Here are made-up elements, facts about them, and rows of numbers that follow some of those facts. Name the element behind each unnamed row.

There are 4 kinds of fact about the elements: ψ, ξ, Π, τ.
ψ: uses; ξ: refers to; Π: points at; τ: is of sort
bepla ψ:flaki, goskol, flistem, sobir, modruk Π:niten, klunel τ:e
beskem ξ:kuvir, sofodril Π:raliste τ:a
beskom τ:a
bofli ξ:plifluplim, klivon, fidem τ:a
bopa τ:d
bradrin ξ:grelas, dastelin, plima τ:e
brastudrul ξ:skidas, savagrun, mezustek, zistavo Π:danir τ:b
brelistes ξ:dugron τ:a
brikem ξ:klaflufis, plifluplim, gofil τ:b
brofakle Π:grela, niten τ:a
broflor ξ:kegrir, beskom Π:raliste τ:c
brutar ξ:soplom, fakul, mutril, kuvir, gofil, rozesa τ:b
bulan Π:disuma, kuro τ:b
bupa ψ:gali, kuvir Π:klunel, kledam, statror τ:d
danir ξ:brofakle, skidas, nuvinu, klunel Π:takor, tretri τ:a
danubes ψ:vipa, stada ξ:flibrutil, savagrun, sogri Π:sugir τ:c
dastelin τ:b
datravar ψ:flistem, stada, drerapo, zistavo Π:bopa τ:b
diflolu ξ:kuro, vadu, trestas τ:a
disuma ψ:drotuk, fakul, plitrim, drerapo, gasteklis Π:mober τ:a
drafis Π:pubrer, plagek τ:b
drenu ψ:moklol, kuro, brelistes, zistavo τ:c
drerapo Π:kegrir τ:e
drotru ψ:drotuk, vipa, fakul, drafis ξ:datravar Π:danubes τ:e
drotuk τ:e
dugron Π:bopa τ:a
fakul τ:c
fezim ξ:savagrun, trestas, suklar Π:broflor τ:e
fibre τ:d
fidem τ:a
fifek ψ:plitrim, tronin, libeflil ξ:trupan, kuvir, nuvinu, ragir, fibre, beskom Π:zaflam τ:b
finutro τ:a
flaki Π:pubrer τ:a
flefem Π:mober τ:e
flibrutil ψ:trupan τ:b
flidum ψ:kegrir, kadras, kudrar, stufe τ:a
flistem Π:zuklol τ:c
flosto Π:bopa, kledam τ:d
gali ξ:bulan, flaki, maplak Π:libeflil τ:a
gasteklis τ:a
gise ψ:nutrabo, pefin, pubrer, mezustek Π:gofil τ:c
gizi Π:nutrabo τ:c
gofil τ:b
gokler τ:a
goskol ξ:savagrun, sofodril, vukal, gizi, tretri Π:suklar τ:b
grela Π:modruk τ:b
grelas τ:e
greme Π:kuro τ:b
griful ξ:pasis τ:b
grirodo ψ:trupan, zastir τ:c
gutrus ψ:trupan, finutro, gizi Π:klunel τ:d
guzom ψ:sofodril, tretri τ:a
kabigrak ψ:mutril, brelistes, gokler Π:dugron, libeflil τ:e
kadras τ:c
kegrir Π:bopa τ:a
klaflufis τ:d
kledam Π:raliste, modruk τ:d
kleklol τ:b
klivon Π:grela, raliste τ:a
klunel Π:gokler τ:b
kudrar Π:dastelin τ:e
kuro Π:mober, gasteklis τ:d
kuvir Π:pebram τ:a
levo ξ:brofakle, finutro, mopesa, zegron, gutrus, libeflil, kadras τ:e
libeflil τ:b
likiklil Π:mopesa τ:e
loganes ψ:fakul, klivon Π:sugir τ:d
losko ξ:flibrutil, flaki, sofodril, bopa, plozo τ:b
lovir ψ:danir, bopa, kudrar τ:a
maplak Π:modruk τ:a
mefe ψ:brikem ξ:grirodo, zastir τ:a
mezustek τ:b
mibro ψ:flefem, kledam, modruk τ:d
mober ψ:kegrir, plitrim, bofli, gofil, gizi, kudrar ξ:soplom Π:grela τ:b
modruk ξ:fakul, grela, vestosur, nuvinu, vukal Π:raliste τ:b
moklol Π:sogri, plinel, suklar τ:c
momor ξ:vipa, platu τ:a
mopesa ψ:plifluplim, skodon Π:sugir τ:a
mugren ψ:takor Π:bopa τ:e
mutril τ:b
nebro τ:c
niten ψ:flefem Π:mober τ:a
nutrabo Π:sofodril τ:a
nuvinu Π:raliste τ:c
pasis Π:modruk τ:c
pebram ψ:drotuk, trupan, skidas, skitrol, nebro Π:griful, raliste, plima τ:a
pefin ξ:moklol, klunel, likiklil Π:vestosur τ:d
plagek ξ:plivel τ:a
platu τ:a
plibrar Π:vefoska, plinel τ:a
plifluplim Π:gutrus τ:b
plima Π:skitrol, broflor τ:d
plinel ξ:grirodo τ:d
plitrim ξ:loganes τ:a
plivel ψ:finutro, sobir, vadu τ:c
plozo τ:a
plukal ψ:pumi, plitrim, momor τ:b
plumus Π:kuro, raliste, vadu τ:a
pubrer τ:a
pumi ξ:statror τ:a
ragir τ:a
raliste τ:b
rapu Π:drotuk, mober τ:e
rozesa τ:a
savagrun τ:a
seflal ψ:sofodril, raliste, vadu, vefoska ξ:kegrir, finutro, platu, fidem Π:mutril τ:a
sezol ψ:gali, pubrer, libeflil, vefoska, gizi Π:trubror, datravar τ:b
skidas τ:d
skitrol ξ:bulan, greme, grela Π:takor, klunel, kledam τ:c
skodon Π:mibro τ:a
sobir ξ:gise Π:gutrus τ:a
sofodril Π:skitrol, raliste, klunel, modruk τ:b
sogri ψ:pasis, takor τ:b
sokluk ψ:pumi, danir, skidas Π:gasteklis τ:b
soplom τ:c
sose ξ:bopa Π:raliste τ:a
stada τ:a
statror ψ:griful, stosul, modruk Π:gokler τ:a
stistin ξ:dugron, rozesa, trestas, fibre Π:tretri τ:b
stosul ξ:gofil, zegron, takor, skodon Π:sugir τ:a
stufe ξ:kegrir, grelas, libeflil τ:a
sugir Π:raliste, kledam τ:a
suklar τ:b
sustek ψ:skidas, flistem τ:a
takor Π:gasteklis, modruk τ:a
tevo ψ:flistem τ:b
tonur Π:niten, mober τ:c
tostulu Π:suklar τ:a
trestas τ:a
tretri τ:e
tronin ξ:brofakle, fidem, fibre τ:e
trubror Π:kuro τ:d
trupan τ:e
tukam ψ:finutro, plagek ξ:trubror, flefem τ:e
vadu Π:griful τ:a
vaska ξ:vipa, grelas, mugren, loganes Π:kledam τ:b
vefoska ξ:drerapo Π:pubrer, kledam τ:a
vestosur τ:d
vipa Π:gofil τ:c
vugel Π:vipa, statror τ:e
vukal ψ:mutril, zistavo, tonur τ:a
zaflam ξ:soplom, mutril, vestosur, kledam τ:a
zase ψ:sose, griful, losko ξ:tevo, drafis τ:b
zastir τ:b
zegron τ:d
zistavo τ:a
zugrezun ξ:kleklol, trupan, gizi, fibre, beskom Π:skitrol τ:b
zuklol ψ:bulan, klivon τ:c

Known rows:
[-5,-7,48,-166,-89,-222,36,28,74,-9,-177,-193,-18,-76,-314,-78,-74,30,32,-214,75,52,-5,3,25,94,-141,-54,128,312,-17,-101,17,-14,-248,-62,128,-42] : zastir
[-134,-25,64,28,-225,-277,22,65,358,11,-180,-3,-8,-63,-309,-154,-166,29,-75,-77,-59,22,-27,203,-34,122,-143,-91,38,319,-8,-102,106,-41,-298,-49,133,-44] : rapu
[-8,31,43,-174,-164,-171,46,54,76,-16,-171,-206,-37,-60,-320,-94,-35,31,13,-233,7,122,-21,21,-49,95,-137,-44,175,370,10,-73,27,-20,-307,-73,143,-51] : tevo
[-112,23,196,-98,-246,-297,48,33,434,33,-195,136,-17,-76,-332,-66,-150,5,-42,-156,-63,29,-54,174,-153,106,-129,-65,57,356,-7,-121,45,65,-315,-56,155,-168] : tonur
[2,-13,57,-126,-18,-121,58,171,80,28,-119,-281,41,12,-341,220,-173,237,137,111,37,167,49,29,41,84,-131,358,175,366,196,-58,47,33,-341,-45,145,-158] : fibre
[39,-25,124,-174,282,-164,195,163,44,31,81,-78,149,-23,-54,80,-186,7,-24,-58,-83,17,-41,398,-24,128,-119,313,73,337,-16,182,37,344,-310,-55,207,-93] : sofodril
[19,129,88,-34,-142,-292,39,53,96,-9,-176,-258,-37,-22,-309,-125,-100,186,13,-179,25,124,-30,-7,-1,92,-153,-69,107,326,90,-125,107,-22,-306,-48,139,-60] : dastelin
[-68,-14,68,-180,7,-47,69,173,81,122,-57,-223,143,-70,-303,315,-205,28,175,-10,43,116,165,13,15,93,-88,94,318,358,174,-103,-6,24,-296,-45,142,-189] : fakul
[-124,-4,44,-166,-236,-265,40,49,237,7,-52,-72,-30,-85,-306,-183,15,41,-37,-216,-51,45,-33,123,-33,169,-146,-58,67,265,-29,-21,53,-39,-296,-5,172,-129] : bepla
[-143,25,69,-92,-218,-152,40,67,83,8,-166,-232,-26,-68,-291,-156,-68,53,-23,-222,-37,43,82,-9,28,71,-143,-65,192,315,5,-109,41,-21,-70,-38,202,-166] : lovir
[-51,-26,271,-142,-141,-214,86,52,86,20,-155,-211,-45,-60,-308,-166,-117,62,-23,-204,-87,25,-47,70,-97,219,-128,-56,57,220,-32,-32,102,3,-154,-77,152,-200] : bupa
[-51,-26,73,-168,-34,-196,45,169,73,30,-15,-251,-12,6,-316,178,-168,146,108,80,168,102,70,18,147,70,-123,165,191,361,168,-70,35,-30,-310,-56,118,-138] : gofil
[41,146,72,-172,30,-306,54,131,100,8,-166,-250,-13,-38,148,-161,-25,53,-10,-191,-28,44,-53,-25,-141,99,-140,-59,184,267,9,54,108,228,-302,-55,270,27] : raliste
[-64,3,218,-183,-129,-189,46,55,83,-29,-163,-35,-39,-65,-324,-131,-156,20,-44,-197,-74,37,-34,123,27,119,-121,-30,173,254,-18,-119,44,58,-202,-32,164,-154] : gise
[-108,28,249,-123,-228,-311,127,69,305,78,-143,-215,-11,-74,-139,-158,-156,171,-47,-89,-72,47,-9,19,-144,246,-39,-28,88,197,13,-111,58,-10,-75,-77,263,-212] : pefin
[-133,145,69,4,-214,-305,53,165,358,125,-172,-283,57,-59,-111,-137,-129,296,-31,-12,-36,35,211,-29,-141,95,-26,-48,93,222,134,-98,17,-71,-250,-75,234,-186] : brikem
[-40,-43,88,-163,62,-147,119,175,80,38,-102,-31,101,-67,-242,40,-186,17,-16,-12,-56,24,-62,354,-89,115,-121,198,77,413,-12,24,30,238,-305,-49,134,-143] : grela
[-104,-47,35,-163,18,-44,53,156,91,43,-120,-256,117,-30,-277,109,-150,99,66,35,-39,128,131,10,91,79,-106,279,187,391,203,-50,11,-19,-305,-38,154,-128] : rozesa

Rows to name:
No name comes twice in this set of rows, the named rows included.
[-24,-24,421,-197,45,-291,68,56,74,32,66,-332,-17,109,-359,-72,-68,21,-11,129,-77,308,-24,-35,173,94,-8,262,88,250,-14,4,328,-37,-310,200,119,-180]  kegrir
[22,-38,226,-174,-36,-130,172,32,103,17,-178,-224,-27,-55,-314,-157,-91,38,-21,-194,-100,177,-43,-9,-131,277,-85,-55,80,205,-8,41,46,-36,-207,-58,152,-185]  flosto
[-4,123,54,-186,-210,-240,53,58,96,8,-200,-194,-35,-62,-268,-129,-111,240,-1,-217,-73,122,-28,4,-103,221,-148,-37,132,219,18,-75,20,7,-274,-73,148,-184]  mibro
[44,-40,162,-160,-188,-226,43,23,89,-17,-175,-82,-28,-33,-334,-101,-151,45,-28,-202,-69,41,-57,209,-112,161,-141,-34,75,256,-5,-99,110,42,-298,-50,145,-171]  trubror
[-114,-43,92,-173,68,-127,125,144,94,70,63,-199,113,34,-310,166,-170,33,-27,122,-60,33,-47,190,133,98,-75,382,77,337,8,1,35,73,-314,-56,137,-174]  kuvir
[-20,-30,22,-181,41,113,151,45,79,7,-138,-254,-32,-49,-319,139,-149,19,69,-193,-63,194,-9,23,119,277,-126,-32,118,213,19,-26,10,-22,-130,-80,140,-164]  bopa
[113,5,155,-187,232,-298,116,210,85,69,55,-253,149,-69,93,-76,-144,18,-44,-120,-86,38,-66,165,-158,122,-141,340,96,256,-25,218,143,412,-335,-60,241,-157]  kledam
[-130,-35,39,-166,-69,-174,50,212,63,76,100,-260,75,-31,-277,168,-171,76,114,161,132,76,139,-8,207,80,-142,185,76,343,87,-75,14,-51,-294,-77,140,-70]  trupan
[18,-7,207,-113,-100,-322,30,133,78,8,-91,-297,-19,89,-297,12,-145,293,59,77,204,143,-30,-29,112,67,-150,37,175,309,148,-79,257,-45,-313,25,122,-90]  libeflil
[-78,-32,68,-196,-37,9,96,20,105,-2,-81,-274,-51,-56,-356,-125,49,18,-19,-210,-76,296,-27,19,-25,261,-144,-44,63,228,-12,96,32,-51,-251,77,157,-196]  datravar
[-89,185,180,-146,48,-332,119,454,366,361,149,-121,362,-91,586,-173,-165,3,-12,-52,-104,1,-18,6,-165,122,-69,57,78,230,-58,226,43,463,-301,-49,580,-193]  modruk
[-140,-19,238,-167,-245,-280,99,205,454,294,54,-243,105,-80,-145,-158,-142,36,-62,132,-86,29,128,3,-104,131,98,-41,83,200,0,-92,106,-48,-51,-45,297,-195]  danir
[-100,107,167,-163,-102,-295,58,226,84,21,-92,-156,-10,-54,-111,-157,37,24,-24,-205,-83,11,-42,3,-122,91,-157,-4,185,324,-16,6,152,182,-204,70,258,-178]  pebram
[-83,-35,46,-179,-6,62,43,120,62,6,-123,-104,-22,-55,-293,137,-176,40,50,-176,51,55,97,174,96,142,-168,53,165,398,38,-26,-1,65,-194,-60,171,-127]  flibrutil
[-108,226,44,-101,-225,-252,49,75,218,17,-186,-119,-28,-68,-161,-145,-20,227,-4,-193,-52,104,30,-9,-118,179,-139,-75,73,235,-9,-85,10,-27,-149,-78,239,-173]  zase

The same elements again, as new rows of numbers:
Known rows:
[11,74,-15,93,-14,-2,-8,-38,-139,18,-20,14,8,12,-138,85,-60,11,24,65,23,-5,24,-29,56,75,26] : plibrar
[28,70,-32,208,4,-4,-38,-50,-51,5,-4,39,-4,16,-98,-61,-147,-14,1,15,-4,98,2,12,37,66,58] : nuvinu
[16,17,44,-115,28,28,2,7,81,18,-79,19,-45,-53,16,-5,-24,166,-36,-9,-31,15,3,-16,60,163,-12] : raliste
[35,54,-1,324,-7,-28,-59,-99,-122,22,-22,33,48,8,-99,88,-86,17,27,82,8,131,19,1,-24,19,0] : brofakle
[-4,15,-2,-32,-56,-14,25,-25,-59,-14,-23,68,22,-75,-47,-134,24,33,13,43,7,-86,246,33,15,142,-14] : stada
[-22,142,-49,58,11,6,-82,-64,-244,-74,63,-19,58,46,-141,-122,-71,-15,38,230,19,-87,-39,15,-39,64,39] : kabigrak
[-8,-50,26,416,-18,-43,19,-6,152,-83,36,4,-66,141,109,-140,-33,-183,-46,-158,-47,205,-120,75,-37,-280,23] : stistin
[-45,-36,2,-244,-58,-3,103,105,187,-24,20,-51,-127,43,174,51,45,-137,-20,-121,-36,-130,-12,36,15,-263,32] : losko
[-10,-157,9,42,56,29,16,140,156,-61,96,-107,-15,153,54,-33,95,-157,-22,-175,1,89,-191,-5,-20,-166,20] : mober
[11,-5,6,-150,-7,41,-41,20,-92,-33,-59,23,6,-8,-12,-76,-43,96,-29,-93,-4,79,-76,34,125,110,-16] : klaflufis
[-55,-62,35,67,-15,15,83,125,131,-82,49,-35,-89,123,131,-98,21,-150,-33,-134,-55,22,-41,49,-29,-202,-7] : brutar
[101,-201,115,21,59,3,-39,-71,17,111,65,-82,23,5,289,103,-18,-92,-6,86,91,155,-212,-15,-192,-462,68] : seflal
[60,-27,-23,7,15,38,-53,28,-67,26,-24,-15,-11,56,-68,82,-112,61,-15,-167,14,155,-204,-5,199,108,29] : bupa
[30,-6,-5,-211,3,27,-26,-11,-97,0,-55,23,-7,-42,35,9,-48,116,0,-98,14,64,-86,30,109,83,-23] : plima
[4,121,-54,57,29,13,-72,-92,-174,19,39,-31,51,2,-67,116,-58,13,48,233,20,-137,-156,-39,-33,68,73] : mugren
[23,9,61,115,-53,-41,153,8,289,-224,-96,-48,-47,125,265,78,113,-134,59,-283,10,-119,-332,55,221,-142,-106] : pefin
[-45,-91,83,-93,-2,-4,98,31,222,-13,8,-36,-67,1,201,90,149,-33,-20,1,-30,-70,0,-8,-120,-240,-50] : plagek
[36,3,14,-129,-19,27,-27,-5,-68,-3,-72,33,7,-5,31,-67,-51,83,-22,-98,9,114,-50,8,156,94,-16] : zegron

Rows to name:
No name comes twice in this set of rows, the named rows included.
[6,-47,33,-12,72,29,34,71,79,55,4,24,-3,-48,19,-72,62,135,-34,9,-34,12,13,-33,37,205,-4]  gofil
[-21,14,-14,172,-53,-22,76,52,67,-60,93,-35,-82,115,2,101,-14,-239,-15,-88,-8,-27,-33,38,-54,-271,31]  beskem
[-16,-82,-41,99,-19,-40,-45,11,47,-41,160,-64,68,94,39,-25,123,-289,29,39,54,-138,-65,37,-171,-255,57]  drotru
[11,47,-37,-111,-61,-19,-18,-12,8,64,-62,31,-55,-29,-208,89,-83,-6,10,10,18,-106,144,-36,-1,27,52]  flaki
[-49,35,49,144,-68,-21,97,17,27,-106,45,16,-40,41,204,-191,61,-154,-11,-35,-41,-24,55,92,-113,-241,-58]  brelistes
[34,-58,-55,-152,-40,-11,23,-3,24,122,36,-85,-2,4,407,229,119,-147,74,-119,66,-54,-311,70,-9,-359,-38]  vaska
[-54,92,42,-12,62,7,27,-26,24,8,-9,-1,-34,-57,-31,33,-34,91,-16,243,-32,-172,8,-91,-70,166,69]  tretri
[-33,-86,57,-195,-35,-13,95,42,212,-18,-55,-19,-100,-25,276,11,86,-50,-39,-78,-37,-51,16,44,-73,-273,6]  griful
[-9,75,-69,104,-29,-50,-15,-58,-73,41,73,42,48,-71,-95,-69,-2,-96,43,82,38,-192,117,-6,-63,174,44]  drerapo
[3,-90,-37,-151,16,29,-40,73,43,-12,-20,-13,-7,23,-147,-115,-24,46,3,-57,13,-56,48,-45,39,123,19]  flibrutil
[26,-56,37,-20,51,23,33,-17,83,125,-40,27,21,-101,195,28,68,199,-5,-25,-2,43,-105,-27,57,157,-40]  libeflil
[16,60,50,239,40,-19,-56,-117,-69,-72,-59,31,71,-6,-37,-56,-63,95,-35,81,-34,164,83,5,-67,39,-41]  beskom
[30,40,51,100,49,-11,-54,-123,-59,-6,-55,21,77,-35,13,58,-1,125,-12,79,8,142,-38,-9,-35,13,-57]  fidem

